Here is a tiny trained network, its code and every weight. The questions are about switching its units off for an input and a class, where a switched-off unit gives its printed mean instead of its output.

import numpy as np


def w(rows, s, z=0):
    codes = np.array(rows[::2]) - 128.0
    scale = np.full(codes.shape[1], s)
    scale[-1] = z or s
    return codes * scale


def f(y):
    return y / 2 * (1 + np.tanh(0.7978845608 * (y + 0.044715 * y**3)))


def log_softmax(a):
    a = a - a.max(-1, keepdims=True)
    return a - np.log(np.exp(a).sum(-1, keepdims=True))


def net(x, mask):
    res = np.array(x, float).reshape(1, 8) / 4 @ E
    y = f(res @ A[0][:, :-1].T + A[0][:, -1])
    res = res + np.where(mask, y, B[0][:, -1]) @ B[0][:, :-1]
    return log_softmax(res[-1] @ U[:, :-1].T + U[:, -1])


A, B = {}, {}
E = w([
[186,166,178,144],'x0',
[54,77,124,125],'x1',
[165,69,77,166],'x2',
[89,104,88,148],'x3',
[72,141,150,83],'x4',
[118,192,102,191],'x5',
[115,168,2,112],'x6',
[193,133,32,97],'x7',
],0.0089)
A[0] = w([
[67,117,145,121,173],'N1',
[101,131,159,117,188],'N2',
[131,247,116,130,156],'N3',
[106,173,121,132,89],'N4',
[75,113,182,127,151],'N5',
[87,154,135,201,139],'N6',
[123,146,159,147,102],'N7',
[156,130,97,192,181],'N8',
[122,94,111,149,134],'N9',
[173,144,198,148,149],'N10',
[110,132,73,60,148],'N11',
[53,139,175,116,244],'N12',
[21,98,91,143,83],'N13',
[135,138,134,86,254],'N14',
[161,111,104,168,213],'N15',
[97,123,153,81,120],'N16',
],0.013,0.0048)
B[0] = w([
[192,95,143,156,193],'N1',
[177,85,103,142,185],'N2',
[110,152,244,94,216],'N3',
[59,121,168,121,143],'N4',
[149,46,92,149,220],'N5',
[113,110,97,187,186],'N6',
[129,103,123,111,152],'N7',
[94,135,130,201,199],'N8',
[104,154,128,117,152],'N9',
[140,110,185,65,224],'N10',
[151,111,103,72,200],'N11',
[140,79,142,177,254],'N12',
[196,180,150,68,209],'N13',
[178,98,112,141,189],'N14',
[116,161,136,191,196],'N15',
[98,85,63,166,171],'N16',
],0.011,0.0085)
U = w([
[176,217,194,226,204],'0',
[110,151,70,59,2],'1',
[2,199,100,153,47],'2',
[51,94,217,179,90],'3',
[207,169,222,7,151],'4',
[166,49,53,198,189],'5',
],0.0083,0.0042)

Each question gives the input, the list of numbers given to net, and the class t.
The units are the neurons (one row each of A and B). Each row of codes is followed by its name. A weight is (code - 128) times the scale printed after its matrix; where a second scale follows, it is the last column's (A, B and U).
mask holds one flag per neuron, in row order. A switched-off neuron (its flag False) gives its mean, the last column of its row in B, instead of its output. The means were averaged over made-up inputs and are rounded, as every weight is.
A unit's drop is (log p(t) with every unit on - log p(t) with that unit switched off) / (log p(t) with every unit on - log p(t) with every unit switched off).
The circuit of an input: a set's keep is (log p(t) with only the set's units on - log p(t) with every unit switched off) / (log p(t) with every unit on - log p(t) with every unit switched off). Starting from the 12 units with the biggest drops (on a tie, the unit counted first), units are removed one at a time, each time the one whose removal leaves the highest keep (on an exact tie, the one counted first), for as long as the keep stays at least 0.8.
circuit, biggest first: the units of the circuit, biggest drop first
k most important neurons: the k neurons with the biggest drops, biggest first
drop when u is switched off: that unit's drop, to one decimal
input [3,6,6,-8,1,0,0,5], class 0: circuit, biggest first => N5, N15
input [-1,-4,-1,8,5,-3,7,-4], class 4: circuit, biggest first => N13
input [-3,-6,2,7,-2,2,-3,-1], class 0: circuit, biggest first => N5, N11
input [7,-5,7,0,1,5,-1,-8], class 3: circuit, biggest first => N10, N13
input [5,4,-1,5,-6,1,-7,-7], class 5: circuit, biggest first => N5, N3
input [0,3,-7,-6,-1,-3,4,-1], class 5: circuit, biggest first => N10, N16
input [1,-4,2,-7,2,4,3,-2], class 4: 3 most important neurons => N3, N12, N16
input [8,-3,-6,3,-5,-2,7,7], class 4: 2 most important neurons => N3, N11
input [-3,3,-8,-7,-2,-4,1,4], class 5: 3 most important neurons => N13, N10, N16
input [-2,3,0,5,6,-4,-1,5], class 4: 3 most important neurons => N13, N6, N8
input [-2,-3,-4,-2,0,6,6,3], class 4: 2 most important neurons => N3, N11
input [8,0,7,8,-7,-1,-2,8], class 0: 2 most important neurons => N15, N5
input [1,-4,4,7,-5,6,7,3], class 0: 2 most important neurons => N3, N15
input [-2,-2,-5,-4,6,6,5,0], class 4: circuit, biggest first => N3
input [-2,-1,0,5,-1,-8,2,-1], class 1: 2 most important neurons => N12, N5
input [-7,7,7,3,4,-2,-2,5], class 4: drop when N13 is switched off => 0.6
input [-5,-1,-4,8,2,1,5,0], class 4: drop when N13 is switched off => 0.4
input [6,2,-6,-5,-3,5,8,7], class 4: drop when N10 is switched off => -0.1
